Below are the code and all the weights of a small trained network. Each question names an input and a target symbol and asks about switching units off, where a switched-off unit gives its printed mean instead of its output.

import numpy as np


def w(rows, s, z=0):
    codes = np.array(rows[::2]) - 128.0
    scale = np.full(codes.shape[1], s)
    scale[-1] = z or s
    return codes * scale


def f(y):
    return np.maximum(y, 0)


def softmax(a):
    e = np.exp(a - a.max(-1, keepdims=True))
    return e / e.sum(-1, keepdims=True)


def log_softmax(a):
    a = a - a.max(-1, keepdims=True)
    return a - np.log(np.exp(a).sum(-1, keepdims=True))


def net(x, mask):
    ids = ['ΔΘΛΩβεζημξστφψ'.index(c) for c in x.split()]
    T = len(ids)
    res = E[ids] + P[:T]
    r = res
    for j in range(3):
        rows = slice(2 * j, 2 * j + 2)
        q, k, v = (r @ M[0][rows].T for M in (Q, K, V))
        z = softmax(np.where(np.tri(T) > 0, q @ k.T / 2**0.5, -1e9)) @ v
        o = O[0][rows]
        res = res + np.where(mask[j], z, o[:, -1]) @ o[:, :-1]
    y = f(res @ A[0][:, :-1].T + A[0][:, -1])
    res = res + np.where(mask[3:19], y, B[0][:, -1]) @ B[0][:, :-1]
    return log_softmax(res[-1] @ U[:, :-1].T + U[:, -1])


Q, K, V, O, A, B = {}, {}, {}, {}, {}, {}
E = w([
[160,161,18,131],'Δ',
[115,110,115,113],'Θ',
[79,124,147,124],'Λ',
[53,52,148,3],'Ω',
[215,132,156,119],'β',
[26,141,128,133],'ε',
[65,148,194,136],'ζ',
[222,155,86,127],'η',
[131,121,173,122],'μ',
[117,185,98,152],'ξ',
[215,85,107,100],'σ',
[63,180,118,151],'τ',
[31,157,97,134],'φ',
[81,154,55,132],'ψ',
],0.014)
P = w([
[138,123,153,141],'0',
[150,168,132,99],'1',
[118,49,135,161],'2',
[171,209,192,172],'3',
[127,101,84,67],'4',
[132,62,194,249],'5',
[198,185,121,50],'6',
],0.013)
Q[0] = w([
[147,242,137,87],'head 1',
[126,97,179,254],'head 1',
[118,52,105,205],'head 2',
[113,78,109,111],'head 2',
[102,108,108,82],'head 3',
[105,150,106,159],'head 3',
],0.026)
K[0] = w([
[119,25,117,243],'head 1',
[88,57,87,4],'head 1',
[115,151,123,6],'head 2',
[141,205,139,90],'head 2',
[72,99,123,34],'head 3',
[97,153,74,190],'head 3',
],0.018)
V[0] = w([
[212,118,7,143],'head 1',
[4,178,70,168],'head 1',
[124,116,185,133],'head 2',
[172,241,138,223],'head 2',
[57,130,131,88],'head 3',
[171,178,138,195],'head 3',
],0.016)
O[0] = w([
[122,249,143,95,26],'head 1',
[46,99,84,61,129],'head 1',
[103,105,148,147,176],'head 2',
[47,183,142,181,250],'head 2',
[173,94,126,126,74],'head 3',
[68,112,95,166,242],'head 3',
],0.014,0.0017)
A[0] = w([
[101,115,118,42,120],'neuron 1',
[129,178,145,95,35],'neuron 2',
[154,143,103,81,81],'neuron 3',
[127,150,1,195,169],'neuron 4',
[199,111,102,201,100],'neuron 5',
[159,90,209,155,191],'neuron 6',
[103,87,228,79,69],'neuron 7',
[98,54,53,156,58],'neuron 8',
[163,137,69,155,96],'neuron 9',
[152,40,84,79,30],'neuron 10',
[75,166,160,146,254],'neuron 11',
[135,120,142,156,104],'neuron 12',
[209,90,137,120,29],'neuron 13',
[163,118,173,46,114],'neuron 14',
[82,119,136,222,170],'neuron 15',
[120,138,123,52,63],'neuron 16',
],0.0071,0.004)
B[0] = w([
[142,93,124,61,205],'neuron 1',
[165,94,180,90,180],'neuron 2',
[117,147,122,162,148],'neuron 3',
[158,94,195,100,207],'neuron 4',
[105,89,52,115,223],'neuron 5',
[174,115,70,115,229],'neuron 6',
[230,148,177,155,170],'neuron 7',
[133,189,216,104,254],'neuron 8',
[148,137,104,102,151],'neuron 9',
[112,254,157,181,241],'neuron 10',
[84,104,46,106,250],'neuron 11',
[122,137,111,126,155],'neuron 12',
[3,135,128,69,186],'neuron 13',
[134,89,153,216,167],'neuron 14',
[83,62,151,202,236],'neuron 15',
[192,136,110,140,166],'neuron 16',
],0.011,0.0081)
U = w([
[107,218,90,95,102],'Δ',
[172,87,99,98,254],'Θ',
[131,114,184,131,173],'Λ',
[204,90,204,78,105],'Ω',
[137,153,60,233,110],'β',
[104,144,239,86,90],'ε',
[102,114,237,196,39],'ζ',
[97,228,154,202,73],'η',
[169,3,79,138,203],'μ',
[40,130,65,160,117],'ξ',
[214,172,67,139,180],'σ',
[69,73,170,84,104],'τ',
[104,126,189,54,98],'φ',
[133,65,39,2,154],'ψ',
],0.0047,0.0043)

Each question gives the input, a string of symbols that net reads in full, and the target symbol t.
The units are the heads (2 rows each of Q, K, V and O) and the neurons (one row each of A and B). Each row of codes is followed by its name. A weight is (code - 128) times the scale printed after its matrix; where a second scale follows, it is the last column's (O, A, B and U).
mask holds one flag per unit, heads first, then neurons. A switched-off unit (its flag False) gives its mean, the last column of its rows in O or B, instead of its output. The means were averaged over made-up inputs and are rounded, as every weight is.
A unit's drop is (log p(t) with every unit on - log p(t) with that unit switched off) / (log p(t) with every unit on - log p(t) with every unit switched off).
The circuit of an input: a set's keep is (log p(t) with only the set's units on - log p(t) with every unit switched off) / (log p(t) with every unit on - log p(t) with every unit switched off). Starting from the 12 units with the biggest drops (on a tie, the unit counted first), units are removed one at a time, each time the one whose removal leaves the highest keep (on an exact tie, the one counted first), for as long as the keep stays at least 0.8.
units of the circuit, in order: the units of the circuit, biggest drop first
most important unit: the unit with the biggest drop
top k neurons: the k neurons with the biggest drops, biggest first
which heads matter: for each layer, one digit per head in row order, 1 if its drop is at least 0.15 and else 0, layers parted by /
input ψ Λ Δ σ, target Δ: units of the circuit, in order -> head 1
input Λ μ ψ β μ μ, target μ: which heads matter -> 110
input σ ψ β, target ψ: which heads matter -> 100
input μ σ μ ξ, target μ: units of the circuit, in order -> head 1; head 2; neuron 10
input ψ σ ζ Λ, target ζ: which heads matter -> 101
input σ τ Θ σ μ σ ζ, target σ: which heads matter -> 100
input ξ σ β μ Λ, target μ: which heads matter -> 111
input ε σ ψ η, target ψ: units of the circuit, in order -> head 1; head 2
input η ζ η, target ζ: top 2 neurons -> neuron 8; neuron 15
input ξ φ Δ ξ μ, target ξ: units of the circuit, in order -> head 2; neuron 11
input σ φ σ Δ, target σ: units of the circuit, in order -> head 2; head 1
input ε Θ η μ ζ τ, target ζ: units of the circuit, in order -> head 1; neuron 8; head 3; neuron 15
input μ Θ μ β σ, target β: which heads matter -> 110
input Θ μ Λ σ η ε, target η: units of the circuit, in order -> head 1
input ψ σ Δ, target σ: which heads matter -> 100
input ε β τ φ Ω, target Ω: which heads matter -> 001
input μ μ β β ζ, target β: which heads matter -> 110
input σ η ζ ζ, target ζ: top 2 neurons -> neuron 8; neuron 15
input ζ Λ ψ ζ τ, target ζ: which heads matter -> 110
input τ μ Λ η σ, target η: most important unit -> head 2
input μ ψ Θ τ σ ε τ, target ε: which heads matter -> 100
